Below are the code and all the weights of a small trained network. Each question names an input and a class and asks about switching units off, where a switched-off unit gives its printed mean instead of its output.

import numpy as np


def w(rows, s, z=0):
    codes = np.array(rows[::2]) - 128.0
    scale = np.full(codes.shape[1], s)
    scale[-1] = z or s
    return codes * scale


def f(y):
    return np.maximum(y, 0)


def log_softmax(a):
    a = a - a.max(-1, keepdims=True)
    return a - np.log(np.exp(a).sum(-1, keepdims=True))


def net(x, mask):
    res = np.array(x, float).reshape(1, 3) / 4 @ E
    y = f(res @ A[0][:, :-1].T + A[0][:, -1])
    res = res + np.where(mask, y, B[0][:, -1]) @ B[0][:, :-1]
    return log_softmax(res[-1] @ U[:, :-1].T + U[:, -1])


A, B = {}, {}
E = w([
[133,126,129],'x0',
[4,2,38],'x1',
[30,186,252],'x2',
],0.0052)
A[0] = w([
[78,137,186,112],'neuron 0',
[41,173,177,88],'neuron 1',
[54,57,104,58],'neuron 2',
[190,68,69,160],'neuron 3',
[88,118,202,155],'neuron 4',
[2,103,81,93],'neuron 5',
[48,148,202,122],'neuron 6',
[175,185,155,253],'neuron 7',
[194,226,181,200],'neuron 8',
[75,51,65,93],'neuron 9',
[73,146,167,67],'neuron 10',
[201,170,171,120],'neuron 11',
[182,131,57,171],'neuron 12',
[123,33,58,237],'neuron 13',
],0.0099,0.0046)
B[0] = w([
[144,56,203,172],'neuron 0',
[224,46,173,182],'neuron 1',
[47,239,214,168],'neuron 2',
[220,83,218,190],'neuron 3',
[135,36,164,185],'neuron 4',
[2,205,188,187],'neuron 5',
[172,31,193,195],'neuron 6',
[54,97,115,236],'neuron 7',
[24,176,186,255],'neuron 8',
[72,172,215,181],'neuron 9',
[183,88,193,154],'neuron 10',
[63,206,187,197],'neuron 11',
[98,52,188,186],'neuron 12',
[62,92,217,218],'neuron 13',
],0.007,0.0079)
U = w([
[3,217,178,135],'0',
[70,75,169,253],'1',
[163,15,204,207],'2',
[88,86,118,98],'3',
[216,107,74,3],'4',
[227,83,75,3],'5',
],0.0067,0.0046)

Each question gives the input, the list of numbers given to net, and the class t.
The units are the neurons (one row each of A and B). Each row of codes is followed by its name. A weight is (code - 128) times the scale printed after its matrix; where a second scale follows, it is the last column's (A, B and U).
mask holds one flag per neuron, in row order. A switched-off neuron (its flag False) gives its mean, the last column of its row in B, instead of its output. The means were averaged over made-up inputs and are rounded, as every weight is.
A unit's drop is (log p(t) with every unit on - log p(t) with that unit switched off) / (log p(t) with every unit on - log p(t) with every unit switched off).
The circuit of an input: a set's keep is (log p(t) with only the set's units on - log p(t) with every unit switched off) / (log p(t) with every unit on - log p(t) with every unit switched off). Starting from the 12 units with the biggest drops (on a tie, the unit counted first), units are removed one at a time, each time the one whose removal leaves the highest keep (on an exact tie, the one counted first), for as long as the keep stays at least 0.8.
circuit, biggest first: the units of the circuit, biggest drop first
most important unit: the unit with the biggest drop
top k neurons: the k neurons with the biggest drops, biggest first
drop when u is switched off: that unit's drop, to one decimal
input [3,6,-6], class 0: circuit, biggest first	neuron 2; neuron 9
input [1,7,-5], class 0: top 2 neurons	neuron 2; neuron 5
input [6,-7,-4], class 0: most important unit	neuron 8
input [-6,5,7], class 2: top 2 neurons	neuron 1; neuron 6
input [2,-6,-4], class 0: circuit, biggest first	neuron 8; neuron 11
input [-3,7,0], class 0: circuit, biggest first	neuron 5; neuron 2
input [2,-7,8], class 2: top 2 neurons	neuron 1; neuron 6
input [3,-7,8], class 2: top 3 neurons	neuron 1; neuron 6; neuron 4
input [-6,8,-2], class 0: drop when neuron 2 is switched off	0.1
input [-5,5,-3], class 0: drop when neuron 6 is switched off	0.2
input [-3,7,-3], class 0: drop when neuron 4 is switched off	0.0
